Below are the code and all the weights of a small trained network. Each question names an input and a target symbol and asks about switching units off, where a switched-off unit gives its printed mean instead of its output.

import numpy as np


def w(rows, s, z=0):
    codes = np.array(rows[::2]) - 128.0
    scale = np.full(codes.shape[1], s)
    scale[-1] = z or s
    return codes * scale


def norm(h):
    return h / np.sqrt((h * h).mean(-1, keepdims=True) + 1e-5)


def f(y):
    return np.maximum(y, 0)


def softmax(a):
    e = np.exp(a - a.max(-1, keepdims=True))
    return e / e.sum(-1, keepdims=True)


def log_softmax(a):
    a = a - a.max(-1, keepdims=True)
    return a - np.log(np.exp(a).sum(-1, keepdims=True))


def net(x, mask):
    ids = ['ΓΘΦΩαζμστψ'.index(c) for c in x.split()]
    T = len(ids)
    res = E[ids] + P[:T]
    u = 0
    for l in range(3):
        r = norm(res)
        for j in range(2):
            rows = slice(2 * j, 2 * j + 2)
            q, k, v = (r @ M[l][rows].T for M in (Q, K, V))
            z = softmax(np.where(np.tri(T) > 0, q @ k.T / 2**0.5, -1e9)) @ v
            o = O[l][rows]
            res = res + np.where(mask[u + j], z, o[:, -1]) @ o[:, :-1]
        u += 2
        y = f(norm(res) @ A[l][:, :-1].T + A[l][:, -1])
        res = res + np.where(mask[u : u + 4], y, B[l][:, -1]) @ B[l][:, :-1]
        u += 4
    return log_softmax(norm(res)[-1] @ U[:, :-1].T + U[:, -1])


Q, K, V, O, A, B = {}, {}, {}, {}, {}, {}
E = w([
[186,201,97,45,69,116,99,76,188,136],'Γ',
[206,66,157,88,186,119,141,130,140,215],'Θ',
[202,143,64,141,138,167,158,110,193,137],'Φ',
[225,130,89,140,120,112,168,56,195,148],'Ω',
[2,4,148,94,166,109,204,79,39,135],'α',
[93,221,23,154,161,126,101,70,128,140],'ζ',
[107,123,134,62,214,168,176,149,166,53],'μ',
[153,215,156,52,85,107,146,99,201,123],'σ',
[80,239,166,132,199,206,130,95,178,227],'τ',
[156,134,156,137,87,197,52,113,95,109],'ψ',
],0.0071)
P = w([
[171,122,63,134,3,157,120,214,225,107],'0',
[173,120,89,122,65,141,110,162,183,110],'1',
[166,112,101,111,90,137,119,129,161,117],'2',
[172,113,102,104,131,135,117,121,150,98],'3',
[157,121,124,91,134,130,122,99,122,100],'4',
[162,115,138,77,158,134,125,92,105,95],'5',
[146,128,138,65,162,130,126,74,74,99],'6',
[147,115,153,55,181,132,139,70,53,96],'7',
[132,106,153,42,184,136,150,55,29,102],'8',
[158,113,142,61,196,141,149,40,14,92],'9',
],0.0036)
Q[0] = w([
[210,144,114,57,129,160,177,2,177,138],'0.h0',
[178,72,127,50,115,172,133,101,106,76],'0.h0',
[151,173,105,111,135,184,125,40,155,111],'0.h1',
[104,170,111,139,62,55,84,162,91,107],'0.h1',
],0.0075)
K[0] = w([
[53,106,139,114,205,138,119,74,4,145],'0.h0',
[69,28,150,98,122,112,166,160,2,76],'0.h0',
[115,129,164,97,184,192,130,96,71,100],'0.h1',
[190,222,79,118,155,171,87,109,214,114],'0.h1',
],0.0055)
V[0] = w([
[3,98,112,174,150,13,238,91,133,147],'0.h0',
[219,92,167,90,71,51,224,110,157,177],'0.h0',
[111,70,126,94,82,170,177,187,42,216],'0.h1',
[199,176,83,136,88,118,178,95,146,155],'0.h1',
],0.003)
O[0] = w([
[154,166,57,3,234,133,108,152,132,124,71],'0.h0',
[103,104,119,174,115,35,139,199,176,160,159],'0.h0',
[113,169,192,100,160,30,81,134,103,123,78],'0.h1',
[158,123,102,139,93,161,84,138,253,148,251],'0.h1',
],0.0046,0.0014)
A[0] = w([
[151,107,89,93,121,128,4,212,114,152,2],'0.n0',
[130,162,201,107,53,134,106,77,109,27,144],'0.n1',
[98,99,106,104,124,143,182,116,134,73,143],'0.n2',
[37,62,161,129,147,145,166,144,178,58,134],'0.n3',
],0.0043,0.00071)
B[0] = w([
[73,111,178,109,134,191,3,74,157,108,166],'0.n0',
[137,53,99,225,194,151,140,130,109,132,253],'0.n1',
[161,138,138,96,43,164,142,169,172,136,227],'0.n2',
[178,148,144,129,70,182,198,99,82,149,204],'0.n3',
],0.0061,0.0017)
Q[1] = w([
[110,196,104,75,176,136,112,133,87,87],'1.h0',
[176,136,161,121,128,171,178,26,153,170],'1.h0',
[199,171,61,108,126,254,163,34,156,93],'1.h1',
[129,126,139,197,133,141,126,115,142,174],'1.h1',
],0.0093)
K[1] = w([
[106,146,70,114,99,115,156,129,134,107],'1.h0',
[112,122,160,93,180,141,154,91,10,127],'1.h0',
[86,122,129,90,164,131,148,117,31,136],'1.h1',
[129,127,132,167,130,136,106,114,106,130],'1.h1',
],0.012)
V[1] = w([
[96,197,151,102,179,162,114,140,122,223],'1.h0',
[101,255,79,124,112,156,157,139,146,105],'1.h0',
[177,157,106,114,116,101,134,103,142,101],'1.h1',
[104,185,65,179,153,102,65,75,113,86],'1.h1',
],0.005)
O[1] = w([
[134,165,115,192,116,119,186,78,209,253,121],'1.h0',
[16,91,185,96,225,158,180,58,173,108,119],'1.h0',
[153,86,186,46,150,66,105,162,109,100,173],'1.h1',
[91,167,40,94,94,74,46,36,154,55,4],'1.h1',
],0.0044,0.0021)
A[1] = w([
[142,114,109,175,29,166,135,95,173,170,148],'1.n0',
[67,194,10,48,164,85,61,56,155,45,2],'1.n1',
[4,195,233,140,150,50,130,217,160,76,195],'1.n2',
[145,155,189,38,105,81,73,219,173,98,114],'1.n3',
],0.0044,0.0017)
B[1] = w([
[62,146,133,137,192,115,108,88,58,131,253],'1.n0',
[215,111,80,70,60,140,108,97,189,80,217],'1.n1',
[172,128,158,133,165,145,145,112,95,1,137],'1.n2',
[47,137,189,126,149,77,149,102,129,97,184],'1.n3',
],0.0077,0.0037)
Q[2] = w([
[218,61,227,89,160,27,174,120,69,145],'2.h0',
[144,253,94,218,164,73,15,157,133,161],'2.h0',
[137,141,51,130,140,202,136,101,215,82],'2.h1',
[88,100,176,53,78,101,135,42,105,71],'2.h1',
],0.0056)
K[2] = w([
[156,143,150,71,126,110,180,164,50,170],'2.h0',
[69,79,106,254,96,94,100,107,109,175],'2.h0',
[120,105,108,121,83,173,161,106,153,78],'2.h1',
[136,163,176,85,145,125,67,112,173,137],'2.h1',
],0.0079)
V[2] = w([
[220,209,137,62,251,118,70,122,170,81],'2.h0',
[92,212,141,201,252,12,19,136,173,112],'2.h0',
[200,198,49,72,162,168,197,154,92,205],'2.h1',
[83,75,106,91,40,87,222,231,83,105],'2.h1',
],0.0024)
O[2] = w([
[84,219,31,165,206,84,89,255,227,97,139],'2.h0',
[142,112,30,221,234,7,52,36,125,156,4],'2.h0',
[176,98,240,134,70,63,92,66,158,138,100],'2.h1',
[173,35,171,179,178,92,127,57,189,117,67],'2.h1',
],0.0033,0.002)
A[2] = w([
[116,89,106,146,158,207,115,142,134,98,4],'2.n0',
[124,213,188,78,176,106,130,143,118,147,83],'2.n1',
[202,157,119,131,77,2,110,178,77,245,16],'2.n2',
[88,137,81,138,111,59,92,105,130,118,108],'2.n3',
],0.006,0.0014)
B[2] = w([
[80,176,137,130,43,27,143,187,116,178,198],'2.n0',
[137,83,6,206,83,117,124,133,57,147,234],'2.n1',
[220,226,254,83,187,8,116,99,125,115,252],'2.n2',
[191,121,173,93,145,186,118,209,115,172,176],'2.n3',
],0.0066,0.0035)
U = w([
[165,141,84,64,79,154,69,83,189,75,254],'Γ',
[148,117,197,78,94,209,211,178,103,143,215],'Θ',
[207,215,213,123,152,42,110,124,116,146,157],'Φ',
[79,152,163,90,181,182,22,192,120,153,99],'Ω',
[80,175,139,159,205,170,162,38,163,215,75],'α',
[101,41,105,63,144,68,125,90,63,168,7],'ζ',
[78,161,75,143,65,45,151,201,143,168,154],'μ',
[187,41,93,184,202,139,110,192,164,149,125],'σ',
[163,133,131,230,90,171,62,93,18,78,91],'τ',
[79,141,142,155,217,108,163,141,122,3,55],'ψ',
],0.0049,0.00088)

Each question gives the input, a string of symbols that net reads in full, and the target symbol t.
The units are the heads (2 rows each of Q, K, V and O) and the neurons (one row each of A and B). Each row of codes is followed by its name. A weight is (code - 128) times the scale printed after its matrix; where a second scale follows, it is the last column's (O, A, B and U).
mask holds one flag per unit, layer by layer, with each layer's heads first. A switched-off unit (its flag False) gives its mean, the last column of its rows in O or B, instead of its output. The means were averaged over made-up inputs and are rounded, as every weight is.
A unit's drop is (log p(t) with every unit on - log p(t) with that unit switched off) / (log p(t) with every unit on - log p(t) with every unit switched off).
The circuit of an input: a set's keep is (log p(t) with only the set's units on - log p(t) with every unit switched off) / (log p(t) with every unit on - log p(t) with every unit switched off). Starting from the 12 units with the biggest drops (on a tie, the unit counted first), units are removed one at a time, each time the one whose removal leaves the highest keep (on an exact tie, the one counted first), for as long as the keep stays at least 0.8.
units of the circuit, in order: the units of the circuit, biggest drop first
top k neurons in layer l: the k neurons of layer l with the biggest drops, biggest first
heads that matter: for each layer, one digit per head in row order, 1 if its drop is at least 0.15 and else 0, layers parted by /
input ζ σ Φ τ Γ, target α: units of the circuit, in order -> 1.h0; 0.n1
input Θ σ Φ ζ, target Γ: heads that matter -> 00 / 00 / 00
input Φ Φ ψ σ α σ σ, target μ: units of the circuit, in order -> 2.n1; 2.h0
input Ω Φ σ Φ, target μ: heads that matter -> 11 / 10 / 00
input Γ Φ σ, target ψ: heads that matter -> 10 / 10 / 00
input ψ Γ Γ τ ζ σ Φ Φ, target Γ: units of the circuit, in order -> 1.h1; 1.n1
input ζ Φ Γ Φ ψ Φ Ω Ω, target τ: units of the circuit, in order -> 0.h0; 1.h0; 2.n2
input Φ σ σ α Φ Θ ψ, target Ω: heads that matter -> 10 / 01 / 00
input α σ Φ, target σ: heads that matter -> 11 / 01 / 01
input Φ Φ ψ Φ, target τ: units of the circuit, in order -> 0.h0; 1.n0
input ζ Ω ζ Φ Φ σ ψ ψ Γ, target τ: units of the circuit, in order -> 0.h0; 0.n1
input τ Φ Ω, target α: units of the circuit, in order -> 1.h0; 1.n0
input μ ζ Ω ζ σ Ω σ, target Γ: units of the circuit, in order -> 1.h1; 1.n1; 0.n1
input α ζ Φ Γ σ Φ τ, target τ: units of the circuit, in order -> 2.n1; 0.h1; 1.n2
input Θ Φ ψ τ τ ζ σ, target Γ: heads that matter -> 10 / 01 / 00
input Φ Φ α σ, target μ: units of the circuit, in order -> 2.n1; 1.n3; 2.n2
input τ ζ μ Φ Φ Ω, target Θ: heads that matter -> 01 / 00 / 10
input ζ α Φ σ Θ, target ζ: heads that matter -> 11 / 00 / 00
input Ω Φ α Φ Φ σ ζ, target α: top 2 neurons in layer 0 -> 0.n2; 0.n3
input σ σ Φ Φ μ Θ Θ ψ σ Φ, target τ: heads that matter -> 10 / 11 / 00
input Φ Φ Φ Ω, target σ: top 2 neurons in layer 2 -> 2.n2; 2.n3
input τ ζ α α Φ Θ Φ ζ, target Γ: heads that matter -> 11 / 00 / 00
input ψ μ Γ Ω σ σ Φ σ, target Θ: top 2 neurons in layer 0 -> 0.n1; 0.n3
input Γ τ α Γ Γ Θ, target ζ: top 2 neurons in layer 0 -> 0.n3; 0.n0
input ψ Ω Ω Γ, target τ: top 2 neurons in layer 1 -> 1.n0; 1.n1
input Φ Ω σ, target ψ: top 2 neurons in layer 1 -> 1.n2; 1.n3
input ζ τ Φ, target α: top neuron in layer 1 -> 1.n0
